Each row is followed by its class.
[ 27  28 -19  10 -30  -6 -20  25  -3 -26 -33 -18   0   7   6  29  -9  12
   2 -16  25 -55  48 -10 -22  -3 -19  47  33  10  43 -15  -1]
Fidu
[ 14  -9  -8 -14 -24  28  19 -55 -38   6  56  24  14 -26  36 -22  18 -41
   3  14  -7   5 -10   3  60 -34 -36 -12  -7   1  -6 -14 -11]
zaz
[ 24  -1  36  -2  26 -42 -40  23   5   9  -4  25  23 -23 -56  15  -2  -2
 -29 -17  -4  58  22 -10 -22 -20 -42  -5  19  12 -27  34 -28]
tida
[  6   7   1  -5  27 -19   0  -1  13  21  25  12  -6  15  -4 -10  -2   2
  -8 -13 -16  23 -20  12 -21 -20  -5 -10 -12   4  -5  18  20]
bunap
[-12  -4 -60 -27 -15  53   2 -17  -8 -33 -59   3   7  -4  57 -21  20  -5
  47  40  49 -68 -17  -9   8  -2  17  42  -8 -13  33 -20  -7]
Lop
[  15   -7   -6  -25    8   10  -66   51   -8  -23 -105   26   41  -34
  -44    7    0   -6   -3   29   52   -3   35  -29  -30    6  -12   42
   49   12   14   19  -45]
bunap
[-14  30 -21   3 -29  28 -28  26  18 -33 -74 -15  15  42  21  29  -2  28
  24 -17  59 -50  36  -9   5  -2   4  66  47 -11  76 -43 -26]
zuraf
[ 69  36  14  13 -51 -11 -35  13 -46 -19  -7  12  24 -34   1  36   2 -20
 -10  -1  17 -52  75 -16 -11  -9 -56  52  63  36  33   6 -13]
Mumi
[ 64 -16  25 -16 -17  -6  -6 -36 -67  19  48  37  28 -86  -1 -17  12 -58
 -12  44 -17  18  -2 -10  22 -27 -45 -24   4  29 -44  54  -7]
Lop
[-27  13 -33   1  39 -28  41   2  25   2  -2 -25 -54  44  25  -9   2  30
  31 -18 -15 -38 -38  13 -73   4  34  -4 -44 -15   0  10  63]
tida
[ 12  12   4  18 -19   1 -25   8  11 -23  -5 -14   3  -5 -12  19   6  12
 -16 -16  -2  13  29 -10  35   8   9  -2  22   7   5 -17 -20]
Lop
[-12  30  -1  18  -9 -11 -32  54  38 -19 -68 -20 -10  49 -23  35 -14  46
 -15 -41  25 -10  33  -5 -41  15  22  37  32   1  39 -14  -4]
bunap
[ -6  18 -37  -7   1   1  15   4   2 -10 -31  -9 -22  31  37  -2   3  21
  34   3  22 -61 -13  -2 -62   2  13  36  -5 -16  25   3  31]
Mumi
[-14  -5 -10  28  -9  16  -2   1  12 -19   1 -32 -11   5  -5   5   6  23
  -5  -7 -24  35  -2  -4  56  32  57 -44   7  -1  -4 -24 -19]
bib
[ 49  -2   3 -16  19 -31 -22  17 -30   6 -27  24  12 -41 -19   2   1 -20
   4  18   9 -20  21  -9 -64 -24 -35  21  19  21  -4  54   7]
Fidu
[ -7  30 -50  -1 -18  18  29 -16 -16  -7  12 -10 -32  31  61   1   6  11
  31 -13  10 -79 -19   7 -24 -14   2  38 -18 -12  46 -24  40]
pim
[-21  16  13  -3  26  -3 -54  14  19 -11  -6  13  36  14 -46  13   6 -10
 -38 -39  -2  79  13  -7  66 -11 -15 -24  11  -3 -12 -26 -66]
pim
[  4 -14  21  -1  10  -1 -42  10  11 -13 -26  12  29 -16 -43  12   4  -8
 -24  -7   6  66  19 -16  37  -7   1 -22  26   1 -16   0 -51]
zaz
[ 21   2  -2 -14  14  -8 -21  15 -21  -2 -38  14   7 -35 -23   8   1  -3
   6  13  11 -10   3 -11 -49   0 -12  22  14   8 -10  40  -5]
pim
[-19  29 -25  21 -11  -6  -4  30  30 -25 -29 -35 -25  51  13  24  -1  42
   6 -38  14 -36  18  -3 -14   9  21  20  10 -10  42 -34   8]
tida
[ 28 -11 -16  -2 -15  17  31 -26 -32  10  11   5 -18 -38  25 -10   6 -13
  29  36 -20 -31 -20  -4 -26  -2   4   0 -10  14   6  28  37]
pim
[ 26  -4  34   0  39 -48 -12  25  -2  22  -4  -4 -13 -21 -57  13  -6  19
   0  -7 -14  22   5   2 -78 -14 -12 -16  16  12 -26  72  28]
zuraf
[ -21   38  -12    7   -2  -17  -66   62   30  -40 -100   -9   14   51
  -34   43   -7   26  -28  -50   56  -16   51  -15  -30    0   -1   43
   41    7   39  -23  -47]
zaz
[ 28 -12   8   9  -9  -5   9 -13 -12   8  25  -1   6 -29  -3  -4   1 -12
  -1  18 -21  19  -6   3   5  -4   4 -14   5  20  -9  21   8]
bib
[ -6  39 -18   3  -7  -3 -19  -2   4 -15  16  -7   4  40   9  12   4  11
 -16 -43  10 -19  20   6  20  -8 -16  14   3  -4  18 -29 -18]
peku
[-24  -2   1  49 -35  28  18  -6  35  -8  54 -53 -27  41  14  21  -3  36
 -17 -36 -35  54  15  -6 114  34  43 -54  14 -17  12 -71 -23]
bunap
[-27   0  16  12  20   4 -31  21  37  -9 -24 -16   8  22 -37  16   0  27
 -10 -24  -3  64  12  -8  38  10  26 -31  21 -17   0 -20 -39]
zuraf
[ 47 -16   6  -4  -8  -6 -17  20 -23  -7 -57   6   5 -51 -23   8   4  -2
  21  49  11 -22  23 -28 -63   7   2  18  33  16   3  51  10]
Mumi
[-10  19 -14 -11  17 -15 -11   6   7  -8  -8  -4  -6  29   1   7  -2  10
  -6 -37  18 -22   4  12 -38 -25 -21  26   0   0  11   3  11]
zaz
[ 31  -1   3 -22   6  -7 -17   2 -29   3 -19  24  21 -41 -18  -7   4 -21
  -4  22  12 -18  12   0 -38 -10 -28  19   7  21 -15  45  -8]
peku
[ 22   2   9  25   1 -24  32 -17  -5  21  55 -14 -32   3   4  -2   0  13
   3  -1 -51  18 -20   5 -28  -7  12 -33 -11   1 -10  26  56]
Mumi
[  8  16  19  13   6 -29 -18  -2   6   1  37  -3  -4  16 -27  18   1   9
 -31 -46 -17  43  13  -1  14 -23 -19 -25  10   1 -15  -1  -8]
zaz
[-17  -9 -17 -50  43   5 -29  -6 -18  -2 -21  37  48 -21 -11 -26   6 -38
  -2  11  30  14 -20  10  -2 -23 -38  15 -14   3 -26  23 -38]
bib
[ 25 -12  46  21  11 -25 -31  22  18   8 -11  -7  10 -17 -64  25  -6  18
 -15  -5 -18  75  28 -18  11   6  10 -39  40   9 -16  28 -26]
zuraf
[ -2   7   2  33 -31   8   7 -15  20  -9  29 -25 -21  17   6  16   5  31
  -4 -26 -27  34   6 -12  55  12  29 -33   9 -13  -1 -25  -3]
Lop
[-43   1 -14  10  35  -1 -12  21  40 -19 -34 -38 -21  37 -17   3   1  38
  -8 -21 -11  40 -10  -4   2  37  57 -37 -10 -25 -19 -12 -15]
Mumi
[ -4 -15   2 -36  25  14 -27 -17 -15   3  -8  39  50 -30 -23 -28  12 -32
 -10  27  16  43 -19  -3  31 -13 -22  -5 -14  -9 -39  14 -53]
peku
[  6  -7  13 -10  30 -14  -2   1  -9  15  19  -1  -2 -23 -26 -11   5  -5
  -5   6 -12  16  -7  14 -13 -10 -13 -21  -4   7 -26  32   5]
zuraf
[-13  16 -46 -37   1  31 -20   6 -19 -23 -62  17  20  -4  30  -2   3 -13
  24  11  59 -65  -1  -5 -20 -12 -24  72   2  -8  32 -13 -21]
pim
[-37  27   5   9  66 -54 -25  31  44   8   4 -21 -15  76 -40  12 -14  37
 -32 -70 -11  50 -15  16 -46  -9   9 -27 -22 -23 -20  10  14]
Mumi
[-17  12 -37  -2  25  -4  45 -29   4  13  44 -19 -41  42  39 -21   4  22
  25 -13 -21 -30 -50  20 -42  -7  20 -17 -50 -21  -7   6  56]
peku
[ 31  -6   3  13 -15   0  -4  -7 -22  -5  11  -3   0 -39  -5   6   9  -7
  -2   9 -21  21  21 -11  24   6   4 -26  25  20 -11  15 -11]
bib
[  9 -11  -4 -10   7  -1  23 -42 -12  14  60  11  -5 -18  15 -25  15 -19
   5   9 -26  23 -34   7  26 -24 -11 -32 -32  -5 -31  15  17]
Lop
[ -4  23 -20 -16  -4   8  -5  14  -4 -10 -38  -5  -1  17  20   9   0  11
  28  -5  44 -62  10   5 -37 -18 -19  51  16  -2  39  -3   5]
zuraf
[-33 -16 -10  -9  27  13   8 -26   9   3  27  -2  12   2   0 -25   9  -9
  -3   2 -20  59 -39  11  56   6  25 -42 -28 -15 -37 -10 -24]
bib
[ 14 -28  19 -10  11  11  14 -24 -25  21  36  17   7 -52 -11 -32  13 -29
  -9  36 -40  51 -23   6  36   3   1 -44  -9  17 -44  27  -4]
bunap
[  9   7  17  32 -16 -11 -13  18  16 -18 -12 -31 -24   7 -27  32  -2  33
 -17 -33 -20  25  33 -14   2  15  29 -24  32   4   3  -5   2]
zaz
[ 19  -6  16  42  -2 -26  37 -19  19  20  77 -36 -46   6 -11   8  -3  28
  -8 -22 -77  52  -8   1   5   4  26 -70 -19 -10 -24   7  46]
Fidu
[ 24 -10   1 -10   8  -7  31 -17 -24  27   7   6 -23 -22  12 -14   0  -2
  32  27 -12 -29 -22  11 -67 -19  -5   1  -9  13   2  54  54]
zuraf
[-48  26   7  -3  36  -3 -63  23  44 -15 -16  -1  40  60 -53  10  -3  13
 -32 -56  21  70  17   4  75  -9  -6 -17  15 -16   5 -53 -70]
zuraf
[ -7   7 -39   7 -13  18  54 -50  -9   3  74 -22 -41  23  67 -25  16   6
  26  -6 -25 -28 -44  14  34 -12  19 -32 -41 -20   0 -21  46]
Lop
[ 18 -12 -16 -21 -10  27  44 -71 -52  24  88  25   7 -33  48 -45  19 -42
  15  34 -24  -9 -38  17  43 -26 -34 -19 -35   2 -25   8  11]
peku
[ 60  14  46  39 -18 -45 -28  25  -4  10  14   5   4 -24 -58  44  -3  15
 -30 -23 -28  33  50 -20 -21  -9 -30   7  49  28   4  29   6]
pim
[ 40  -6  -5  -5 -34  24  18 -20 -41   2   0   8  -1 -43  29  -5   9 -14
  35  43  10 -54   9  -2  -4 -12 -13  25  22  20  28  15  14]
zuraf
[  3   1  -4 -14  11  -8   3  -3  -7   6   2  12   4  -9   6  -6   5  -7
   9   6   4  -2 -14   1 -21 -18 -20   9  -9  -2  -6  15   1]
tida
[-18   6   8 -14  46 -34 -48  33  31  -7 -49   8  17  32 -51  15 -11  15
 -24 -41  23  41   5  -4 -44 -18  -9   5  14  -5  -8  22 -20]
zaz
[ 39 -10 -18 -25 -54  44  -8  -8 -42 -23 -54  22  28 -72  26  -7  22 -35
  31  69  39 -74  37 -20   9   6 -24  56  31  26  26   3 -34]
tida
[-38  -2   2  15  17   4 -19   1  38 -17   5 -14   2  37 -28   8   7  18
 -22 -38 -13  78  -5  -8  66   4  33 -46   2 -26 -12 -42 -40]
zaz
[ 34 -15  -6 -24  -3  10   8 -30 -37   4   6  31  12 -51  23 -25  20 -34
  24  45   1 -13 -10  -8   4 -19 -20   2  -5  13  -9  23  -6]
tida
[-45  -9   3   8  38   4  -3  15  47   0  -7 -22 -14  24 -27  -7   0  27
 -18 -15 -29  70 -25   6  22  28  51 -46 -19 -14 -28 -13 -11]
bunap
[ -6   7 -17 -26   1  23 -36  -8 -15 -15 -22  30  47   4  15 -13  11 -28
  -1   8  42   4  11 -11  54 -20 -35  24  10  -9  11 -31 -57]
Mumi
[ 15  -2  19  14   6 -18 -14  31  18   6 -30  -1  -5  -7 -39  15  -9  26
  -5  -1 -12  28   7  -8 -45  14  17  -2  25   7  -5  31  12]
bunap
[ 14  -4 -19  -1 -35  34   8 -25 -21 -10   7   0  13 -14  34  -6   6 -18
  16  22   6 -18  10  -8  54  -7  -9   7   6  -3  20 -29 -19]
Fidu
[-29   1 -39 -44  40  10 -24  11  -3 -13 -52  21  33   2   6 -22   2 -21
  12  10  47 -16 -16   1 -13 -15 -26  31 -16 -20  -8  -5 -35]
Fidu
[-51   2 -30 -12  44  12   9 -11  14   1  10 -11 -15  31  12 -14   5  10
   5 -20 -12  26 -46  10  11   4  21 -23 -37 -26 -15 -16  -2]
pim
[ -5   1  10  42  -7  -5  36 -11  22  17  55 -27 -45  35   5   8  -1  34
  -3 -29 -59  46 -15   5  20  12  42 -60  -7  -7   1 -12  40]
bunap
[-24  25 -13  22  -1   6 -28  31  22 -31 -30 -33  -7  30 -20  32   2  26
 -17 -39  -1  10  23  -9  23  26  28  -4  19  -8  20 -37 -27]
pim
[-14   2 -11   4  12  -4 -22  27  30 -23 -55 -18  -9  20 -16  19  -4  31
   0 -19  16   8  10 -16 -33   8  30   6  19 -14  11  -2  -2]
zaz
[ -3  16 -25   9 -32  25 -12   3  -2 -34 -22 -19  -3  13  19  15   8   9
   1 -13  24 -31  28 -11  32   6  12  19  25  -6  31 -44 -21]
zaz
[-10  30 -19  -3  19 -19 -13  24  17 -12 -36  -6  -4  44  -6  14  -5  31
   8 -32  22 -27   1   2 -63  -5   0  34   5 -12  18   7  14]
peku
[  1  -1 -36 -26  -9  37  -9  -4 -26 -17 -54  15  14 -22  27 -10   8 -16
  26  33  35 -47  -7 -12 -12  -5  -3  44   0   0  26  -4 -10]
pim
[-30 -15  -8  -7   5  35   4  -9  15  -6 -23  -6   9   2   6 -12   7   5
  20  20   9  24 -16  -4  43   8  24 -12  -4 -20   2 -23 -25]
zuraf
